Here is a tiny trained network, its code and every weight. The questions are about switching its units off for an input and a target symbol, where a switched-off unit gives its printed mean instead of its output.

import numpy as np


def w(rows, s, z=0):
    codes = np.array(rows[::2]) - 128.0
    scale = np.full(codes.shape[1], s)
    scale[-1] = z or s
    return codes * scale


def f(y):
    return y / 2 * (1 + np.tanh(0.7978845608 * (y + 0.044715 * y**3)))


def softmax(a):
    e = np.exp(a - a.max(-1, keepdims=True))
    return e / e.sum(-1, keepdims=True)


def log_softmax(a):
    a = a - a.max(-1, keepdims=True)
    return a - np.log(np.exp(a).sum(-1, keepdims=True))


def net(x, mask):
    ids = ['αζηθπσ'.index(c) for c in x.split()]
    T = len(ids)
    res = E[ids] + P[:T]
    q, k, v = (res @ M[0].T for M in (Q, K, V))
    z = softmax(np.where(np.tri(T) > 0, q @ k.T / 4**0.5, -1e9)) @ v
    res = res + np.where(mask[0], z, O[0][:, -1]) @ O[0][:, :-1]
    y = f(res @ A[0][:, :-1].T + A[0][:, -1])
    res = res + np.where(mask[1:9], y, B[0][:, -1]) @ B[0][:, :-1]
    return log_softmax(res[-1] @ U[:, :-1].T + U[:, -1])


Q, K, V, O, A, B = {}, {}, {}, {}, {}, {}
E = w([
[166,119,81,120,129,145],'α',
[173,107,108,144,153,148],'ζ',
[207,111,96,131,147,196],'η',
[74,108,175,170,153,92],'θ',
[96,153,78,198,171,91],'π',
[102,249,165,129,113,140],'σ',
],0.02)
P = w([
[114,97,140,1,242,42],'0',
[217,143,107,102,191,49],'1',
[238,133,96,146,123,78],'2',
[201,98,122,197,126,124],'3',
[141,88,110,213,127,153],'4',
[120,85,82,214,84,160],'5',
[101,85,39,187,50,164],'6',
[53,61,67,231,64,197],'7',
],0.0084)
Q[0] = w([
[115,82,60,254,142,151],'h1',
[120,82,178,100,121,139],'h1',
[160,194,178,169,114,100],'h1',
[105,135,170,137,96,181],'h1',
],0.012)
K[0] = w([
[83,178,99,255,18,154],'h1',
[180,46,94,113,142,92],'h1',
[189,243,110,67,197,76],'h1',
[214,108,157,109,48,127],'h1',
],0.0091)
V[0] = w([
[205,49,2,148,200,133],'h1',
[57,192,8,181,108,75],'h1',
[194,238,97,44,94,233],'h1',
[123,83,149,23,76,116],'h1',
],0.008)
O[0] = w([
[26,18,192,12,116,166,254],'h1',
[202,211,237,63,175,131,182],'h1',
[22,245,3,134,160,130,110],'h1',
[72,80,102,166,158,63,42],'h1',
],0.0061,0.008)
A[0] = w([
[196,106,115,98,207,133,172],'n1',
[2,154,182,108,124,78,157],'n2',
[70,142,74,82,119,192,58],'n3',
[170,116,108,178,199,208,122],'n4',
[103,135,184,52,99,160,85],'n5',
[110,152,52,163,104,140,104],'n6',
[136,116,114,108,69,127,53],'n7',
[137,198,126,80,179,111,2],'n8',
],0.0099,0.0034)
B[0] = w([
[39,140,157,113,127,84,255],'n1',
[227,133,107,133,124,2,164],'n2',
[203,79,96,169,186,117,208],'n3',
[141,148,121,107,109,53,220],'n4',
[108,180,129,131,203,110,212],'n5',
[51,103,211,172,139,205,165],'n6',
[159,99,161,130,115,195,129],'n7',
[130,18,126,129,123,101,150],'n8',
],0.0084,0.0074)
U = w([
[162,136,93,106,207,45,177],'α',
[36,105,139,127,99,187,212],'ζ',
[157,78,110,151,209,253,123],'η',
[152,47,144,147,17,55,79],'θ',
[132,169,202,84,217,151,1],'π',
[173,225,75,170,173,90,107],'σ',
],0.0058,0.0072)

Each question gives the input, a string of symbols that net reads in full, and the target symbol t.
The units are the heads (4 rows each of Q, K, V and O) and the neurons (one row each of A and B). Each row of codes is followed by its name. A weight is (code - 128) times the scale printed after its matrix; where a second scale follows, it is the last column's (O, A, B and U).
mask holds one flag per unit, heads first, then neurons. A switched-off unit (its flag False) gives its mean, the last column of its rows in O or B, instead of its output. The means were averaged over made-up inputs and are rounded, as every weight is.
A unit's drop is (log p(t) with every unit on - log p(t) with that unit switched off) / (log p(t) with every unit on - log p(t) with every unit switched off).
The circuit of an input: a set's keep is (log p(t) with only the set's units on - log p(t) with every unit switched off) / (log p(t) with every unit on - log p(t) with every unit switched off). Starting from all 9 units, units are removed one at a time, each time the one whose removal leaves the highest keep (on an exact tie, the one counted first), for as long as the keep stays at least 0.8.
circuit, biggest first: the units of the circuit, biggest drop first
k most important neurons: the k neurons with the biggest drops, biggest first
drop of u: that unit's drop, to one decimal
input σ π π θ σ, target σ: most important neuron	n1
input η α η η α π η, target π: circuit, biggest first	h1; n5
input θ α ζ, target θ: circuit, biggest first	h1; n5
input ζ ζ ζ, target ζ: 2 most important neurons	n2; n3
input η θ η, target θ: circuit, biggest first	h1; n5; n4
input θ η π θ ζ η σ π, target σ: 2 most important neurons	n4; n1
input θ ζ ζ ζ, target ζ: circuit, biggest first	h1; n3
input ζ θ θ α θ η, target θ: circuit, biggest first	h1; n4
input α η α, target η: 4 most important neurons	n4; n3; n1; n2
input ζ ζ α, target ζ: 2 most important neurons	n2; n4
input α η α π π σ, target σ: circuit, biggest first	n2; h1
input θ η α, target θ: drop of h1	0.9
input π θ α θ σ α, target σ: drop of h1	1.1
input α π α α θ π η σ, target α: circuit, biggest first	n2
input α θ α, target θ: drop of n8	-0.1
